Below are the code and all the weights of a small trained network. Each question names an input and a class and asks about switching units off, where a switched-off unit gives its printed mean instead of its output.

import numpy as np


def w(rows, s, z=0):
    codes = np.array(rows[::2]) - 128.0
    scale = np.full(codes.shape[1], s)
    scale[-1] = z or s
    return codes * scale


def norm(h):
    return h / np.sqrt((h * h).mean(-1, keepdims=True) + 1e-5)


def f(y):
    return np.maximum(y, 0)


def log_softmax(a):
    a = a - a.max(-1, keepdims=True)
    return a - np.log(np.exp(a).sum(-1, keepdims=True))


def net(x, mask):
    res = np.array(x, float).reshape(1, 3) / 4 @ E
    u = 0
    for l in range(4):
        y = f(norm(res) @ A[l][:, :-1].T + A[l][:, -1])
        res = res + np.where(mask[u : u + 3], y, B[l][:, -1]) @ B[l][:, :-1]
        u += 3
    return log_softmax(norm(res)[-1] @ U[:, :-1].T + U[:, -1])


A, B = {}, {}
E = w([
[74,153,145,177],'x0',
[223,109,7,218],'x1',
[85,226,45,2],'x2',
],0.0071)
A[0] = w([
[162,149,107,193,26],'0.n1',
[97,153,121,109,49],'0.n2',
[254,115,134,144,4],'0.n3',
],0.0073,0.0032)
B[0] = w([
[100,194,206,230,210],'0.n1',
[131,129,98,1,161],'0.n2',
[59,153,176,241,251],'0.n3',
],0.0088,0.002)
A[1] = w([
[88,104,209,161,1],'1.n1',
[149,144,32,199,181],'1.n2',
[97,213,11,158,48],'1.n3',
],0.011,0.0037)
B[1] = w([
[140,38,108,97,189],'1.n1',
[149,166,102,173,254],'1.n2',
[232,57,71,4,221],'1.n3',
],0.011,0.0073)
A[2] = w([
[116,69,253,173,4],'2.n1',
[136,13,217,45,242],'2.n2',
[85,221,106,57,26],'2.n3',
],0.012,0.0015)
B[2] = w([
[132,113,133,39,216],'2.n1',
[15,76,192,123,255],'2.n2',
[142,251,103,216,177],'2.n3',
],0.015,0.0092)
A[3] = w([
[122,30,154,248,189],'3.n1',
[52,176,158,135,190],'3.n2',
[96,100,133,135,2],'3.n3',
],0.017,0.0068)
B[3] = w([
[203,159,248,181,251],'3.n1',
[58,147,14,181,216],'3.n2',
[87,82,143,120,135],'3.n3',
],0.012,0.011)
U = w([
[22,58,232,104,124],'0',
[216,145,226,166,253],'1',
[6,218,33,117,13],'2',
[231,149,31,38,103],'3',
],0.02,0.0027)

Each question gives the input, the list of numbers given to net, and the class t.
The units are the neurons (one row each of A and B). Each row of codes is followed by its name. A weight is (code - 128) times the scale printed after its matrix; where a second scale follows, it is the last column's (A, B and U).
mask holds one flag per neuron, layer by layer. A switched-off neuron (its flag False) gives its mean, the last column of its row in B, instead of its output. The means were averaged over made-up inputs and are rounded, as every weight is.
A unit's drop is (log p(t) with every unit on - log p(t) with that unit switched off) / (log p(t) with every unit on - log p(t) with every unit switched off).
The circuit of an input: a set's keep is (log p(t) with only the set's units on - log p(t) with every unit switched off) / (log p(t) with every unit on - log p(t) with every unit switched off). Starting from all 12 units, units are removed one at a time, each time the one whose removal leaves the highest keep (on an exact tie, the one counted first), for as long as the keep stays at least 0.8.
units of the circuit, in order: the units of the circuit, biggest drop first
k most important neurons: the k neurons with the biggest drops, biggest first
drop when u is switched off: that unit's drop, to one decimal
input [8,3,6], class 3: units of the circuit, in order => (1.n3)
input [-8,3,1], class 3: 2 most important neurons => (2.n2, 3.n1)
input [3,5,1], class 3: 2 most important neurons => (2.n2, 1.n3)
input [-4,0,-8], class 0: 2 most important neurons => (1.n2, 2.n1)
input [5,5,1], class 3: 3 most important neurons => (2.n2, 1.n3, 3.n1)
input [-5,1,8], class 3: 3 most important neurons => (2.n2, 1.n3, 3.n2)
input [2,2,5], class 3: drop when 1.n3 is switched off => 0.2
input [8,3,8], class 3: drop when 1.n3 is switched off => 0.4
input [0,3,1], class 3: drop when 2.n2 is switched off => 0.8
input [-1,5,8], class 3: drop when 1.n3 is switched off => 0.1
